In the rows, 128 means zero.
Each row has a class, written after it.
[107 133 187 111 143  64 111 125 118 105 112 127 126 128  94 127 130 163
 141 152 131 122 157  76 127 124 129 138 111 157 134 138 171 136 133 122
 126 118 168 128  70 129 142 149 145 131 114 121 128 155 157 136  98]
devi
[143 130  99 165 125 118 164 135 153 119 100 103 119 116 161 141 162  91
 144  72 116  97 114 139 156  65  93 147  98 123 151 114 159 151 118 115
 159 133 133 114 155 154 104  86 148 115 117 149 155 112 157  76 142]
ketul
[134 131 201 104 118 122 143 117 133 114 155 155 108 114  86 136  91 154
 130 122 119 113 145 118 110 166 163  73 121 141 118 161 107  88 127 136
 110 106 155 151 131 128 162 175 105 108 145 122 109 120  96 158 141]
Mise
[140 213 114 117 136  85 177 112 166 124 134 134  64 133 149 140 178 132
  92 112  82  76 167 138 125 111 206  71 142 107 135 139 146 154 126 168
  94  53 159 207 136 157 132 125 122  94 117 109 104 121 117 157 131]
ketul
[138 118 246 115 158  62 130 140  96  87 108 121 172 119  83 167 124 192
 136 110 136  99 173  22 136  95 121 113  74 219 154 144 157  76 125 110
 113 108 107 174  83 138 148 206 154 122 128 129 144 123 166 149  97]
Zof
[167 119 149  66 107 150 135 130 123 116 149 140 138 101 101 120  67 156
 146 121 125 136 114 119 135  73  97 127 122 152 104 134 113 106 115 126
 130 142 154  86 178 153 130 159 101 128 147 102 165 102 118 159 110]
ketul
[ 81 146  97 171 132 118 154 124 130 172 115 133  54 140 132 165 151  90
 100 141 111 161 143 166 120 190 177 118 144 108 124 144  99 141 148 114
 141 145  49 155 125  85 162  81 124 111 158 136 107 120  90  91 173]
sakug
[146 154 151 111 124 110 130 106 137  89 153 157 105 127 102 123 128 160
 128 137 136  87 164 114 126 127 136 105 126 118 124 138 170 140 152 153
  91  84 206 136  96 142 135 161 116 114  90 115 109 149 123 184 106]
Mise
[ 97 118 108 149 114 118 131 140 131 153 116 115  97 152 133 125 123  86
 125 153 144 157 130 163 108 170 135 143 121 154 109 122 103 146 135 105
 138 143  96 153 121  91 138  96 155 124 124 110 126 127 104 120 145]
nizo
[148 174  62 133 141 174 156 127 147 145 141 142  53 147 171  87 123 114
  96 141 112 106 122 176 122 130 151 108 189  93 123 132 146 155 108 180
 108 121 167 136 159 123 152 139 109 104 113  92 126 116 111 145 124]
Zof
[134 117 125 147 145  96 132 125 126 107 112 125 156 132 132 133 136 127
 139 105 125  96 115 113 156  75  72 167 103 141 136 113 179 139 135 127
 133 110 154 101 121 154 115 116 145 126  94 129 145 150 162 112 107]
bola
[119 152 128 104 118 112 117 101 148 134 154 165  85 120  70 138 123 121
 107 158 122 143 169 129 125 178 179  81 125  99 112 131 140 126 148 146
  89 107 135 154 120 102 169 125 108 142 125 144 115 144 111 171 152]
nizo
[105 106 205 125 111 102 124 123 108 136 141 150 142 110  68 155  75 133
 130 126 113 147 122 122 110 165 137 119 103 164 105 152  92  77 135 107
 132 138 106 131 115 109 154 155 129 115 165 117 110 155 102 139 146]
bola
[106 135 110 155  90 135 122 128 133 134 141 143 108 100 131 137  83  95
 127 135 134 151 107 143 103 158 145 108 115  90 120 137  78 136 116 107
 149 185 113  86 138 102 121 104 116 118 168 140 138 127 125 123 159]
sakug
[115 114 187  89 104 104 143 128 102 135 134 146 129 108  86 163 100 142
 135 126 123 159 118 118 120 113 131 148 111 171 101 148  90 103 156  91
 143 156 108 114 128 123 121 135 120 119 170 104 134 129 105 137 124]
ketul
[138 128 171  87 104  96 102  94 129 105 174 176 152  92  39 146 107 150
 118 140 126 137 154  87 137 150 173  82  84 113 113 121 146  98 137 148
  79 109 156 114 135 131 155 158  92 156 136 165 127 151 135 187 142]
nizo
[135  99 140 111  87 101  86 127 104  94 164 137 144 108  88 110  87 133
 142 174 152 144 117 129 128 121 140 153  93 157  77 103 135 125 133 120
 124 160 203  81  96 126 136 117 148 129 123  97 119 153 126 165 113]
ketul
[142 160 194 125 151  75 158 134 140 107 109 106 106 134 110 155 138 165
 140 109 109 102 183  71 126 103 137  87 109 179 143 158 145 110 118 118
 126  91 104 212  96 154 155 165 163 106 133 127 138 113 137 139 116]
ketul
[144 154 124  77 112 163 148 128 136 138 151 147  82 125 113 122  80 143
 131 146 120 149 132 152 114 119 129 112 166 129  98 154  98 128 135 136
 124 132 141 130 153 124 148 142 113 112 146  82 141 111  85 167 115]
ketul
[ 99 119 156 111 114 100 155 131 119 146 101 133 119 116 150 168 138 102
 142 101 125 115  89 125 126 108 137 153 108 152 144 137  74 122 149  80
 150 147  94 106 160 136  76 111 100 130 164 118 157  99 127  85 147]
lus
[136  89 185 114 117 126  99 112  82 115 158 148 157 103  56 112  56 160
 137 154 134 157 114 114 126 137 108 138  96 156  87 129 149  92 124 107
 133 155 160  52 117 121 158 168 116 120 135 118 135 153 125 151 123]
sakug
[111 121 154 147 107 105 130 130 125 116 135 146 100 120 126 135 106 121
 141 134 143 136 126 124 105 169 139 118 118 125 127 152  88 122 138  99
 137 166 131 119 111 108 125 131 124 115 154 135 119 138 118 127 143]
Mise
[131 153 137 102 124 101 101 109 133  89 137 172 108 103 100 129 132 134
 106 159 142  83 150  98 138 108 163 105 118  83 122 111 195 149 147 161
  95 115 236 108  60 119 123 136 121 125  80 110 106 173 162 184 107]
Zof
[ 99 178 186  94  94  73 121  96 140 123 158 178 108  78  77 169 114 137
  88 137 106 102 152 106  99 172 250  30  92  80 114 147  97 111 135 136
  99  90 172 148  97 122 127 140  94 103 150 123  79 147 113 186 156]
sakug
[116 143 107 159 113 121 181 125 139 151 129 129 127 130 152 141 143  89
 113  70 108 136 109 155 120 132 123 127 108 137 143 138  90 130 115 115
 131 130  62 136 206 134 120 128 101 119 161 150 156 103 114  93 173]
nizo
[ 65 117 202 130 114  13 123 115 121 144 100 145 115 113  86 188 150  98
 114 136 106 112 111 112 118 157 224 126  73 128 112 127 123 118 162  93
 130 133 139 139  69 114 100  84 131 120 151 128  78 180 148 106 157]
bola
[186  86 140 103 123 141  88 121 101  75 153 140 175 108 111  63  54 164
 175 153 154 112 100  91 148  76  39 168 107 159 119 116 165 112 107 111
 132 151 207  27 131 169 131 179 129 145 112 123 188 137 164 151  83]
lus
[141 111  93 134 102 144 123 125 132 135 152 139 101 107  92 123 103 104
 137 146 119 165 115 159 147 136 134 130 129 102  99 119 136 121 127 131
 132 177 131  88 157 114 155 101 118 140 151 145 135 129 115 120 147]
ketul
[148 116 169  90 137 118  95 112 108 117 157 150 125 137  63  88  57 169
 132 180 123 130 133 128 120 147 110 130 141 149  80 135 169 110 135 152
 105 112 197 110  95 131 169 169 142 120  99  84 114 178 113 196  89]
bola
[120 120 150 135 121  56 138 121 135 117 118 129 128  93  97 182 173 115
 132 105 106 120 133  95 160 102 186 105  71 119 137 109 149 114 133 114
 127 130 122 139 132 144 121  93 117 138 146 169 126 124 157  94 153]
ketul
[138 138 195 146 190  87 172 146 131 120  73  97 109 153 137 161 149 165
 126 115 115  94 183  59 129  98 117 108 125 199 171 150 170 110 117 120
 137  96  65 232  70 129 155 182 165 107 105 117 152 104 145 114  96]
Zof
[146 127  64 172 118 197 167 140 128 157 154 125 127 147 171  91  77 102
 128 101 100 147  75 205 117 133  58 159 166 142 116 143  84 124 101 141
 142 152  85  94 225 126 147 138 121 110 157 105 159 106  82 111 140]
bola
[116 152  93 150 111 119 122 110 130 123 135 149 103 122 123 128 125 108
 115 145 138 122 134 153 126 130 135 134 122  93 112 121 158 163 145 127
 126 127 160  92 100 113 125 105 125 108 108 123 114 159 126 142 132]
sakug
[103 167 179 146 107  77 152 111 127 110 140 150 160  99  96 193 141 132
 110  90 122 104 165  96 120 129 157  93  73 144 145 148 114 110 149 112
 119  90  86 152 109 126 115 149 118 107 142 145 110 136 124 144 143]
sakug
[120 154 127 148 100 113 142 114 142 117 127 143 120 115 142 148 142  93
 135 104 130  83 123 142 127 125 121 130 113 123 147 135 117 139 148 116
 126 115 126 114 129 126  92 127 123 124 127 134 133 136 128 123 151]
lus
[120 131 185 103  95  98 106 128 112  97 172 149 184 109  75 151  74 152
 129 143 130 125 141  98 107 147 146 105  85 173 105 131  87  90 136 135
  98 102 142 146 113 125 145 165 133 127 138  94 115 135 108 197 110]
bola
[122 111 100 161 143 110 140 136 142 144  86 103  92 146 158 115 131  92
 145 119 131 140 111 132 134 114  94 154 116 126 140 123 147 155 107  92
 161 163 107 122 139 131 123  98 146 128 125 152 173 122 157  73 145]
nizo
[123  96 174 133 131  81 129 122 111 129  98 119 130 118 123 133 136 111
 151 113 121  99 100 113 144 109 125 144  87 161 139 119 149 112 126  90
 148 132 142 101 128 150 113 122 126 126 128 133 148 124 153  77 145]
lus
[ 99 128 172 120 126  86 117 121 123 133 119 151  69 116  98 148 126 110
 108 160 121 113 128 123 119 162 210 104 121 105 112 129 148 123 142 126
 128 152 172 135  70  95 133 114 125 117 129 114  91 159 143 128 142]
Zof
[152 124  84 128 147 162 116 117 120 131 152 136 110 133  98  99  93 149
 126 164 129 156 148 140 149 131 108 114 146 117 104 115 174 129 115 152
 109 128 133 104 148 126 197 138 111 129 109 126 144 120 109 148 119]
sakug
[123 125 114 159 141 129 154 134 106 149 124 127 100 144 145 119 130 115
 112 126 123 136 114 152 134 127 118 162 146 162 119 134 143 125 125 125
 131 151 108 118 136 111 140 144 125 111 131 107 131 131 121 103 128]
Zof
[112 149 151 148 125  82 135 114 121 108 124 141 150 110 112 161 143 129
 118 105 137 109 154 102 138 106 123 124  82 138 138 129 152 132 142 107
 126 101 118 119  99 128 120 132 128 110 115 140 122 143 141 131 130]
sakug
[138  90  93 164  86 168 131 123 124 120 148 147 127 109 136 113  95  88
 153 110 146 144  78 177 133 130  70 174 118 112 116 124 116 135 136 106
 154 188 148  31 164 116 104 114 104 128 138 143 144 132 118  99 147]
Mise
[127 141 135 110 105 172 127 115 105 129 188 168 121 132  81  87  72 156
 114 166 115 166 133 165  99 183 102 140 172 145  90 157 114 123 141 163
 106 130 148  85 144  95 178 182 105 121 143  86 120 147  66 186 111]
devi
[ 92  98 179 148 116  21 109 119  95 108 105 140 173 110  86 180 164 118
 134 117 133 114 121  89 152 106 133 171  45 150 126 114 162 119 165  83
 138 127 141 105  78 138  88 102 144 130 120 147 108 177 177 110 119]
bola
[127 134  85 148 109 143 148 118 123 138 158 153  80 142 147  98 119 112
 117 142 123 141 106 193 115 165 135 143 159 111 104 140 110 144 139 136
 119 151 155  96 161 118 134 128  97 110 134 107 113 136  88 131 142]
Mise
[158 128 131  68  95 176 126 124 124 128 164 153 111 107 103 110  52 144
 140 145 126 156 105 151 120 104 106 132 154 133  86 142  95 115 126 132
 131 160 161  76 171 134 135 150 103 126 155  89 156 114  96 172 117]
ketul
[109 148 168 115 111 108 120 125 133 111 144 140 122 111 101 130  98 142
 139 144 126 131 140 104 106 152 134 108 124 125 131 152 113 131 123 134
 127 137 149 121 106 114 135 153 123 130 145 122 127 140 128 148 120]
devi
[198 154  91 106 147 218 116 130 139 115 158 125  96 161 139  35  41 177
 168 174 144 114 144 137 126 125  33 124 205 137 119 147 159 133  95 160
 106 117 189 108 139 152 208 204 148 129  82  87 185 111 105 197  80]
lus
[ 94 135 218 132 135  40 141 120 106  99 108 132 173 117  81 184 181 154
 135  98 125 106 171  61 143 105 117 141  64 187 158 140 168 118 162 104
 128  80 114 152  75 135 120 147 135 125 117 141 118 143 149 117 108]
devi
[156 130 121 155 150 148 163 131 131 119 125 116 103 162 138 111 129 142
 148 110 134 116 153 142 137 120  58 146 145 164 132 148 164 140 139 129
 126 100 117 142 134 136 155 157 138 108  98 119 142 116 108 123 108]
Mise
[122 149 190 109 122  37 148 131 150  91 115 119 145 104 141 189 191 135
 138  84 126  54 151  59 132  98 211  69  43 149 162 112 118 117 126 124
  99  59 160 187 129 177  85 125 102 123 116 136 111  86 167 131 129]
Mise
[125 135 111 121 104 167  92 112 111 119 170 163 103 140  78  76  79 141
 130 196 145 157 146 169 112 170  78 166 174 126  86 140 163 156 159 153
 118 143 189  73  82  83 167 152 132 129 101  87 110 183  88 188  95]
devi
[145 101 107 135 144 165 133 139 133 141 108 120  89 120 152  99  98  99
 137 126 127 118  79 148 147 100 117 134 138 104 124 112 160 130  87 131
 153 177 171  80 153 126 134 120 114 120 121 121 149 114 156  83 139]
Zof
[168 149 122 107  99 141 115 110 141  86 169 158 131  99  97 108  93 139
 136 137 131 106 137 127 138  94 104 117 122 106 108 124 165 135 130 152
 112 121 208  82 122 143 133 146 127 122 108 122 138 149 132 185 110]
ketul
[109 171 126 137 148 104 144 136 159 132 109 128  40 137 154 141 138 112
 109 155 125  99 153 122 110 153 197  79 157  91 140 147 137 153 122 147
 121 132 141 189  78  99 137 122 142 107 122 115 112 132 141 134 127]
Zof
[122 126 139 139 131 111 128 139 114 120 132 110 147 135 120 132 109 141
 131 141 140 136 146 116 122 123 127 129  97 183 114 120 131 125 117 117
 125 113 111 141 115 128 154 136 147 110 117  98 131 109 114 137 112]
sakug
[126 140 171 112 123  86 124 137 135 100 126 121 145 107 131 162 137 128
 124 125 136  78 136  74 129  97 194  86  78 152 139 105 134 115 109 146
 105 109 165 164 104 140 110 141 127 126 117 108 117 108 159 148 118]
Zof
[133 139  77 153 133 138 143 119 113 136 140 134 117 133 153  99 117 125
 113 131 118 134 107 157 133 112 106 147 137 123 113 116 146 149 110 135
 126 131 140  74 164 137 137 130 110 108 118 111 143 130 119 119 128]
sakug
[110 134 144  78 109 121 122 118 113 132 142 160 122 100 103 145  82 143
 118 143 137 143 115 119 121 112 148 126 115 120 103 134 101 130 138 112
 122 141 153  74 137 124 115 130  90 120 145 101 135 126 121 155 122]
sakug
[ 99  69 148 144 113 109 105 126  91 131 130 135 166 110  89 146 125 120
 159 131 139 181  95 120 156 129  98 178  97 146 121 116 140 105 137  99
 150 188 108  56 148 111 140 115 105 161 159 164 145 128 134  81 139]
devi
[121 144  74 141 132 133 125 119 141 147 130 139  78 122 119 129 128 106
 112 152 125 142 138 152 145 144 165  97 136  78 120 115 148 147 117 142
 116 135 129 120 145 110 161  91 104 126 122 141 124 118 123 121 151]
sakug
[103 126  71 144 108 139 122 118 112 147 147 151  91 134 134  83 126 103
 113 164 117 158  87 194 122 156 118 181 166  98 100 122 142 173 138 143
 134 166 178  46 143 103 127 101 104 123 128 101 116 164 107 113 125]
devi
[ 94 175 184 106 126  62 138 128 145 110 125 120 132 123 120 168 164 139
 120 132 116  85 170  83 113 133 198  78  92 153 146 128 124 139 127 154
 102  57 151 205  92 133 123 135 130 121 116 101  94 113 130 155 112]
devi
[138  78 173 127 139 112 118 132 103 121 114 129 133 110 107 120  98 126
 142 127 132 122  91 105 152  99 117 148  95 149 118 112 173 101 108 110
 147 169 168  74 120 129 134 141 126 129 125 130 142 131 167  97 124]
Zof
[123 138  71 165 115 182 125 132 129 149 142 131  74 139 145  93  62 102
 131 163 138 171 114 180 101 170  97 134 169 101 103 147 102 152 111 117
 153 190 109  84 136  90 158 116 136 108 147 113 146 130  99 127 140]
sakug
[104 181 136 126 135  78 161 126 170 143 115 135  92 125 120 190 158 113
 109 105  88  89 162 111 131 144 208  50 114  96 152 143 111 121 130 153
  94  72  89 220 147 125 142 110 113 126 144 144 107 111 125 133 155]
bola
[184  75  89 107 135 200  94 111 117 120 168 154 132 124  78  60  55 148
 143 166 145 179 119 151 162 120  40 153 147 133  94 108 184 113 106 145
 118 159 164  42 174 124 199 153 110 156 104 140 185 129 116 152 121]
nizo
[102 155 179 143 107  99 145 128 125 125 135 141 133  99 105 173  94 129
 120 111 129 145 153 101 100 160 150  83  93 146 136 163  66 101 121  97
 135 135  59 154 117 104 142 151 128 104 177 139 127 118 110 139 153]
sakug
[128  89 129 153 119 157 141 132  79 138 151 126 168 139 109  94  92 142
 146 121 125 183  91 160 132 131  34 207 137 195 107 141 127 115 124 116
 146 170  95  48 182 118 151 170 114 132 152 114 161 127  96 100 117]
devi
[131 128  39 169 125 152 153 127 128 160 120 122  78 158 198  78 140  77
 128 133 119 124  72 215 129 129 102 181 173 116 124 121 127 166 122 124
 146 159 130  82 184 135 112  98 119 115 125 106 150 121 108  81 146]
lus
[145  62 175 121 122  96 102 131  87  92 144 117 219 121  80 115  91 155
 157 134 162 153 121  85 146  92  62 181  54 222 109 100 162 100 122  97
 125 139 135  80 128 141 138 160 148 146 110 128 170 137 150 137 104]
nizo
[ 81 119 173 121 101  52 119 108  95 118 143 161 157  99  85 150 156 132
 109 135 114 133 113 112 127 139 172 156  86 136 119 122 137 128 156 124
 119 135 169  76 109 121 103 125  98 132 147 126  99 170 136 125 131]
devi
[152 130  73 147  96 214 130 133 151 126 165 151  69 128 159  79  51 108
 149 147 141 150  96 180  98 169  92 112 185  76 116 152  75 144 107 141
 138 188 156  79 171 104 150 137 104 117 152 120 151 112  86 145 142]
Mise
[113 135 105 169 134 188 159 155 145 160 119  97  88 150 158  99  80 105
 151 121 123 169 120 166 105 160  57 134 179 145 137 169  89 139  98 117
 170 166  62 138 156  86 159 137 146 116 153 115 157  96  88  89 133]
devi
[121  86 183 144 114 109 108 136  97 109 126 140 155  95 105 142  87 126
 142 129 154 142 103  85 132 119 108 151  91 162 129 131 120  93 119  91
 151 200 128  73  99 106 118 154 137 137 153 141 148 142 165 113 130]
Zof
[163 128  62 154 145 188 150 125 109 139 148 126 124 149 152  70  89 142
 123 129 122 154 109 173 138 102  52 160 162 146 108 124 156 139 100 142
 130 138 120  68 194 141 168 154 114 106 118 105 169 107  97 125 117]
sakug
[123 168 130 153 135 116 187 125 128 139 131 127 130 126 148 151 139 132
 103  84 102 117 142 132 120 117 138 101 110 158 144 146 105 118 111 128
 120  91  65 159 177 141 141 154 106  95 148 121 137  95 103 118 147]
sakug
[ 78 158 185  94 131  71 173 133 142 145  93 125 123 114 134 195 166 128
 126  87 103 104 133  94 122 104 172 110 103 140 163 152  93 132 136 111
 139 100  97 166 148 131  87 121  94 125 157 123 129 101 136  94 131]
devi
[113 143 123 112 136 141 177 139 134 167  93 118  77 147 167 141 123 108
 140 112 120 122 118 154 117 118 109 132 153 160 142 155  77 134 138  98
 146 121  65 159 168 123 112 127 114 112 147  91 160  82  94  96 135]
lus
[126 141 123 123 152  75 126 134 136 115 100  99 102 159 156 115 162 130
 139 156 135  77 144 116 133 105 156 133 122 167 134 107 170 158 132 132
 111  79 172 174  88 156 124 115 157 119  76  86 130 119 142 128 101]
lus
[136 166  54 109  98 148 103 119 176 125 155 142  74 129 150  85 106  86
 116 175 138 110 124 169 112 149 181  87 141  62 107  94 131 179 106 166
 101 115 218 129 139 119 132  89 118 130  96 107 123 131 127 175 137]
nizo
[171 145  91 132 126 183 148 151 148 120 145  94 102 147 154  91  83 129
 147 137 124 131 142 160 121 107  88 113 149 166 111 128 122 136  91 149
 134 117 129 164 159 135 176 139 159 105 117  81 156  80  92 147 109]
ketul
[104  89 147 115  82  73  75 127 106  93 139 153 148  83 104 150 114  99
 128 173 157 118  88 105 132 120 198 145  64 110 101  83 137 132 138 118
 121 186 218  53  74 107  86  95 120 150 127 116 106 166 183 132 130]
Zof
[116 185 205  88 116  70 142 110 156 122 144 145  64 110  70 164 131 140
 100 138  92  97 184 117 100 172 240  41 116 117 110 156 121 115 145 149
 104  75 161 226  76 121 154 137 140  97 135 105  72 143 100 189 144]
ketul
[129 175 102 118 131 109 146 114 141 129 154 154  96 147 131 115 126 138
  95 146  98 100 133 158 113 143 171 110 157 105 109 135 137 148 134 178
  83  84 169 152 139 137 145 138 114 106 117  91 105 153 105 178 118]
bola
[117 123 134 135  83 102 106 111 123 107 153 164 166  93  99 147 105 106
 130 120 131 113  98 130 131 119 124 144  88 104 114 117 122 125 147 126
 120 141 171  65 125 127  92 117 115 134 137 137 116 173 145 151 135]
bola
[151 105 129 124  83 157 107 109 123 101 167 164 176  94  88 113  68 117
 142 110 148 145 106 133 132 124  55 151  93 122 114 122 126 115 129 113
 128 156 149  37 160 121 125 157 112 146 130 157 169 147 131 158 145]
nizo
[123 142 161 133 188  57 159 121 154 132  72 104  97 158 142 157 168 143
 119 134  84  75 147 101 137  88 168 113 130 156 147 118 189 141 125 140
 121  64 132 218  78 153 120 118 152 113  83 102 121 144 150 108 109]
bola
[140 128   4 178 129 218 158 129 149 176 129 124  52 177 189  62 102  78
 116 131 116 177  89 251 114 160  80 157 201 105 103 133 115 178 105 135
 150 162  88  99 209 110 152 104 132 109 134 117 155 111  75  94 152]
nizo
[ 97 105 150  94 120  71 130 120 111 130 114 153  92 124 124 149 147 133
 133 144 138 126 101 123 131 112 171 158 115 126 110 126 127 146 169  96
 131 148 184  87 113 138  82  97  93 126 129 106 111 144 138 109 114]
Mise
